Below are the code and all the weights of a small trained network. Each question names an input and a class and asks about switching units off, where a switched-off unit gives its printed mean instead of its output.

import numpy as np


def w(rows, s, z=0):
    codes = np.array(rows[::2]) - 128.0
    scale = np.full(codes.shape[1], s)
    scale[-1] = z or s
    return codes * scale


def f(y):
    return np.maximum(y, 0)


def log_softmax(a):
    a = a - a.max(-1, keepdims=True)
    return a - np.log(np.exp(a).sum(-1, keepdims=True))


def net(x, mask):
    res = np.array(x, float).reshape(1, 2) / 4 @ E
    y = f(res @ A[0][:, :-1].T + A[0][:, -1])
    res = res + np.where(mask, y, B[0][:, -1]) @ B[0][:, :-1]
    return log_softmax(res[-1] @ U[:, :-1].T + U[:, -1])


A, B = {}, {}
E = w([
[128,106,67,66,246,128,164,207,122,218],'x0',
[132,61,71,25,112,24,187,151,194,104],'x1',
],0.013)
A[0] = w([
[152,43,155,54,129,85,150,98,239,153,254],'neuron 0',
[56,141,87,67,184,124,182,189,51,153,64],'neuron 1',
[91,133,29,120,145,7,169,164,180,15,228],'neuron 2',
[141,90,126,163,214,98,187,157,181,137,79],'neuron 3',
[207,123,153,126,157,105,184,201,71,195,98],'neuron 4',
[115,118,149,63,174,119,125,148,71,178,89],'neuron 5',
[118,107,201,156,12,119,173,118,116,70,19],'neuron 6',
[97,81,110,11,83,97,136,123,156,98,171],'neuron 7',
[63,150,160,132,148,254,75,119,57,135,232],'neuron 8',
[233,147,68,117,220,76,144,169,107,174,93],'neuron 9',
[189,144,90,57,133,99,206,81,171,91,147],'neuron 10',
[125,134,147,135,38,96,99,72,138,38,32],'neuron 11',
[151,170,144,154,145,230,49,107,150,186,235],'neuron 12',
],0.0073,0.0011)
B[0] = w([
[81,128,68,178,83,152,232,86,188,91,233],'neuron 0',
[235,172,215,159,128,120,91,104,57,142,214],'neuron 1',
[50,48,100,180,75,145,141,155,103,166,248],'neuron 2',
[120,133,161,58,174,130,147,127,189,78,187],'neuron 3',
[197,177,147,91,97,26,176,138,52,62,190],'neuron 4',
[194,187,242,133,189,75,1,42,111,71,184],'neuron 5',
[143,168,203,85,202,103,72,51,119,55,235],'neuron 6',
[65,76,142,149,117,182,131,157,194,161,225],'neuron 7',
[76,82,77,205,134,179,106,157,182,203,236],'neuron 8',
[130,227,132,108,201,106,94,156,153,160,219],'neuron 9',
[65,121,98,125,68,158,166,138,182,151,207],'neuron 10',
[202,222,189,113,165,113,80,128,114,18,247],'neuron 11',
[86,53,48,193,103,216,194,194,173,188,223],'neuron 12',
],0.007,0.012)
U = w([
[2,83,21,164,119,204,142,185,165,162,252],'0',
[200,249,241,23,159,114,77,132,114,92,4],'1',
],0.0089,0.0013)

Each question gives the input, the list of numbers given to net, and the class t.
The units are the neurons (one row each of A and B). Each row of codes is followed by its name. A weight is (code - 128) times the scale printed after its matrix; where a second scale follows, it is the last column's (A, B and U).
mask holds one flag per neuron, in row order. A switched-off neuron (its flag False) gives its mean, the last column of its row in B, instead of its output. The means were averaged over made-up inputs and are rounded, as every weight is.
A unit's drop is (log p(t) with every unit on - log p(t) with that unit switched off) / (log p(t) with every unit on - log p(t) with every unit switched off).
top k neurons: the k neurons with the biggest drops, biggest first
drop when u is switched off: that unit's drop, to one decimal
input [-4,-5], class 0: top neuron	[neuron 12]
input [-2,1], class 1: top 3 neurons	[neuron 12; neuron 8; neuron 2]
input [-4,-4], class 0: top 2 neurons	[neuron 12; neuron 8]
input [-8,8], class 0: top 4 neurons	[neuron 2; neuron 7; neuron 0; neuron 10]
input [4,-3], class 1: top 2 neurons	[neuron 2; neuron 0]
input [3,-2], class 1: top 2 neurons	[neuron 2; neuron 0]
input [-3,-4], class 0: top 2 neurons	[neuron 12; neuron 8]
input [-5,-8], class 0: drop when neuron 12 is switched off	0.2
input [-8,-8], class 0: drop when neuron 8 is switched off	2.9
input [-3,-5], class 0: drop when neuron 11 is switched off	0.0
input [-7,-8], class 0: drop when neuron 12 is switched off	2.4
